Below is a small trained network, with its code and all its weights. Each question gives an input and a class and asks what happens when units are switched off, that is, made to give their printed mean instead of their output.

import numpy as np


def w(rows, s, z=0):
    codes = np.array(rows[::2]) - 128.0
    scale = np.full(codes.shape[1], s)
    scale[-1] = z or s
    return codes * scale


def f(y):
    return y / 2 * (1 + np.tanh(0.7978845608 * (y + 0.044715 * y**3)))


def log_softmax(a):
    a = a - a.max(-1, keepdims=True)
    return a - np.log(np.exp(a).sum(-1, keepdims=True))


def net(x, mask):
    res = np.array(x, float).reshape(1, 6) / 4 @ E
    y = f(res @ A[0][:, :-1].T + A[0][:, -1])
    res = res + np.where(mask, y, B[0][:, -1]) @ B[0][:, :-1]
    return log_softmax(res[-1] @ U[:, :-1].T + U[:, -1])


A, B = {}, {}
E = w([
[131,247,212,66],'x0',
[15,116,87,28],'x1',
[213,158,51,48],'x2',
[117,171,116,154],'x3',
[124,146,123,139],'x4',
[122,154,121,143],'x5',
],0.012)
A[0] = w([
[196,94,122,163,159],'neuron 1',
[69,58,58,185,251],'neuron 2',
[148,119,182,183,170],'neuron 3',
[19,104,130,147,110],'neuron 4',
[187,111,104,115,160],'neuron 5',
[109,141,174,142,148],'neuron 6',
[134,136,86,28,122],'neuron 7',
[137,141,106,179,255],'neuron 8',
[130,154,174,111,179],'neuron 9',
[136,100,239,217,221],'neuron 10',
[156,127,103,156,90],'neuron 11',
[58,116,174,112,128],'neuron 12',
[105,154,35,60,64],'neuron 13',
[228,194,188,77,121],'neuron 14',
[216,181,228,96,76],'neuron 15',
[250,141,86,152,168],'neuron 16',
[237,126,109,124,157],'neuron 17',
[180,106,58,140,163],'neuron 18',
[120,198,233,65,231],'neuron 19',
[46,80,165,118,106],'neuron 20',
],0.014,0.0055)
B[0] = w([
[61,155,113,190,191],'neuron 1',
[198,84,47,101,248],'neuron 2',
[149,93,161,214,183],'neuron 3',
[133,159,60,8,195],'neuron 4',
[101,175,119,165,173],'neuron 5',
[124,122,187,120,157],'neuron 6',
[143,113,176,195,209],'neuron 7',
[163,117,88,186,178],'neuron 8',
[137,128,172,114,170],'neuron 9',
[164,68,190,186,229],'neuron 10',
[88,125,123,127,150],'neuron 11',
[80,178,130,61,178],'neuron 12',
[190,41,214,242,200],'neuron 13',
[189,185,128,57,218],'neuron 14',
[224,162,118,57,207],'neuron 15',
[87,141,61,127,220],'neuron 16',
[131,169,79,128,200],'neuron 17',
[65,133,101,190,197],'neuron 18',
[108,158,193,82,245],'neuron 19',
[112,137,96,74,189],'neuron 20',
],0.012,0.018)
U = w([
[194,1,106,200,202],'0',
[223,184,19,28,255],'1',
[226,137,252,151,33],'2',
[14,228,159,39,47],'3',
[52,223,13,162,61],'4',
],0.0091,0.0035)

Each question gives the input, the list of numbers given to net, and the class t.
The units are the neurons (one row each of A and B). Each row of codes is followed by its name. A weight is (code - 128) times the scale printed after its matrix; where a second scale follows, it is the last column's (A, B and U).
mask holds one flag per neuron, in row order. A switched-off neuron (its flag False) gives its mean, the last column of its row in B, instead of its output. The means were averaged over made-up inputs and are rounded, as every weight is.
A unit's drop is (log p(t) with every unit on - log p(t) with that unit switched off) / (log p(t) with every unit on - log p(t) with every unit switched off).
The circuit of an input: a set's keep is (log p(t) with only the set's units on - log p(t) with every unit switched off) / (log p(t) with every unit on - log p(t) with every unit switched off). Starting from the 12 units with the biggest drops (on a tie, the unit counted first), units are removed one at a time, each time the one whose removal leaves the highest keep (on an exact tie, the one counted first), for as long as the keep stays at least 0.8.
units of the circuit, in order: the units of the circuit, biggest drop first
top k neurons: the k neurons with the biggest drops, biggest first
drop when u is switched off: that unit's drop, to one decimal
input [-6,1,7,5,7,-1], class 0: units of the circuit, in order -> neuron 13
input [-3,1,-3,3,6,8], class 1: top 3 neurons -> neuron 13; neuron 4; neuron 7
input [4,-8,1,5,6,-5], class 1: top 2 neurons -> neuron 15; neuron 16
input [8,2,-1,-1,1,0], class 3: top 2 neurons -> neuron 19; neuron 13
input [1,5,-6,-1,3,1], class 3: top 4 neurons -> neuron 12; neuron 15; neuron 14; neuron 8
input [2,-7,1,-3,2,-2], class 1: top 4 neurons -> neuron 16; neuron 13; neuron 15; neuron 17
input [7,7,0,2,-2,-3], class 3: top 3 neurons -> neuron 12; neuron 10; neuron 19
input [-1,-4,0,5,-8,5], class 0: top 2 neurons -> neuron 10; neuron 4
input [4,1,8,6,-5,0], class 2: top 4 neurons -> neuron 13; neuron 7; neuron 2; neuron 4
input [0,-3,-8,3,0,4], class 0: top 2 neurons -> neuron 14; neuron 19
input [-3,2,1,-4,2,-7], class 0: top 2 neurons -> neuron 14; neuron 15
input [2,7,3,1,-1,-4], class 2: drop when neuron 13 is switched off -> 0.2
input [-1,8,2,-7,4,0], class 0: drop when neuron 13 is switched off -> 1.1
input [0,-5,-1,0,1,3], class 0: drop when neuron 16 is switched off -> 0.1
input [5,8,3,4,2,-3], class 2: top neuron -> neuron 13
input [6,3,1,5,8,6], class 2: drop when neuron 4 is switched off -> 0.1
